Below is a small trained network, with its code and all its weights. Each question gives an input and a class and asks what happens when units are switched off, that is, made to give their printed mean instead of their output.

import numpy as np


def w(rows, s, z=0):
    codes = np.array(rows[::2]) - 128.0
    scale = np.full(codes.shape[1], s)
    scale[-1] = z or s
    return codes * scale


def f(y):
    return y / 2 * (1 + np.tanh(0.7978845608 * (y + 0.044715 * y**3)))


def log_softmax(a):
    a = a - a.max(-1, keepdims=True)
    return a - np.log(np.exp(a).sum(-1, keepdims=True))


def net(x, mask):
    res = np.array(x, float).reshape(1, 5) / 4 @ E
    y = f(res @ A[0][:, :-1].T + A[0][:, -1])
    res = res + np.where(mask, y, B[0][:, -1]) @ B[0][:, :-1]
    return log_softmax(res[-1] @ U[:, :-1].T + U[:, -1])


A, B = {}, {}
E = w([
[127,128,129],'x0',
[128,132,131],'x1',
[158,247,150],'x2',
[8,90,222],'x3',
[24,147,2],'x4',
],0.0056)
A[0] = w([
[171,140,192,91],'neuron 0',
[155,124,171,81],'neuron 1',
[66,152,181,129],'neuron 2',
[94,152,93,141],'neuron 3',
[166,83,158,110],'neuron 4',
[158,118,143,73],'neuron 5',
[78,180,91,93],'neuron 6',
[118,146,155,174],'neuron 7',
[178,146,108,150],'neuron 8',
[89,169,112,149],'neuron 9',
[187,149,91,76],'neuron 10',
[116,254,165,82],'neuron 11',
[164,126,175,107],'neuron 12',
[128,134,129,255],'neuron 13',
[99,142,175,87],'neuron 14',
[69,147,188,68],'neuron 15',
[118,154,115,109],'neuron 16',
],0.013,0.0073)
B[0] = w([
[90,189,125,159],'neuron 0',
[104,173,91,130],'neuron 1',
[186,118,100,181],'neuron 2',
[93,155,145,169],'neuron 3',
[64,128,118,144],'neuron 4',
[120,141,97,114],'neuron 5',
[111,186,106,159],'neuron 6',
[155,162,147,170],'neuron 7',
[170,127,113,174],'neuron 8',
[126,170,138,169],'neuron 9',
[182,131,75,152],'neuron 10',
[64,2,152,185],'neuron 11',
[87,173,119,148],'neuron 12',
[142,134,212,253],'neuron 13',
[165,152,94,135],'neuron 14',
[191,127,51,153],'neuron 15',
[139,143,109,127],'neuron 16',
],0.029,0.0061)
U = w([
[112,193,95,154],'0',
[255,113,70,144],'1',
[113,26,113,254],'2',
[199,142,180,142],'3',
[197,142,175,127],'4',
[139,85,97,25],'5',
],0.014,0.0055)

Each question gives the input, the list of numbers given to net, and the class t.
The units are the neurons (one row each of A and B). Each row of codes is followed by its name. A weight is (code - 128) times the scale printed after its matrix; where a second scale follows, it is the last column's (A, B and U).
mask holds one flag per neuron, in row order. A switched-off neuron (its flag False) gives its mean, the last column of its row in B, instead of its output. The means were averaged over made-up inputs and are rounded, as every weight is.
A unit's drop is (log p(t) with every unit on - log p(t) with that unit switched off) / (log p(t) with every unit on - log p(t) with every unit switched off).
The circuit of an input: a set's keep is (log p(t) with only the set's units on - log p(t) with every unit switched off) / (log p(t) with every unit on - log p(t) with every unit switched off). Starting from the 12 units with the biggest drops (on a tie, the unit counted first), units are removed one at a time, each time the one whose removal leaves the highest keep (on an exact tie, the one counted first), for as long as the keep stays at least 0.8.
circuit, biggest first: the units of the circuit, biggest drop first
most important unit: the unit with the biggest drop
k most important neurons: the k neurons with the biggest drops, biggest first
drop when u is switched off: that unit's drop, to one decimal
input [-4,7,5,8,-2], class 1: circuit, biggest first : neuron 15
input [-3,-7,-8,8,6], class 1: circuit, biggest first : neuron 2; neuron 15
input [-8,3,-2,-8,-8], class 0: 3 most important neurons : neuron 0; neuron 4; neuron 12
input [-3,7,-7,-7,8], class 0: 2 most important neurons : neuron 3; neuron 11
input [0,-4,-2,7,1], class 1: circuit, biggest first : neuron 15; neuron 2
input [2,-4,-3,-1,-5], class 0: circuit, biggest first : neuron 11; neuron 4; neuron 12
input [2,7,2,-8,-5], class 1: 2 most important neurons : neuron 10; neuron 8
input [-3,-5,7,7,2], class 1: 3 most important neurons : neuron 15; neuron 2; neuron 14
input [0,1,3,-4,-5], class 0: circuit, biggest first : neuron 0; neuron 12
input [-2,8,7,-1,-8], class 0: 3 most important neurons : neuron 0; neuron 12; neuron 1
input [-3,-2,8,-8,-6], class 1: 3 most important neurons : neuron 10; neuron 8; neuron 3
input [3,3,-7,0,-6], class 2: 3 most important neurons : neuron 4; neuron 9; neuron 6
input [-6,-1,6,7,1], class 1: 3 most important neurons : neuron 15; neuron 2; neuron 14
input [-2,5,6,3,4], class 2: 2 most important neurons : neuron 11; neuron 0
input [-5,2,4,1,-7], class 0: 3 most important neurons : neuron 0; neuron 12; neuron 1
input [-3,7,-7,-6,-5], class 2: circuit, biggest first : neuron 4
input [-1,-3,8,6,-7], class 2: 2 most important neurons : neuron 11; neuron 6
input [4,0,-2,6,-4], class 1: drop when neuron 1 is switched off : 0.0
input [1,7,-3,4,-7], class 0: drop when neuron 0 is switched off : 0.1
input [-7,-3,8,5,-2], class 2: drop when neuron 11 is switched off : 2.0
input [8,3,-3,5,5], class 3: drop when neuron 2 is switched off : 0.1
input [6,-4,-2,-5,8], class 0: most important unit : neuron 6
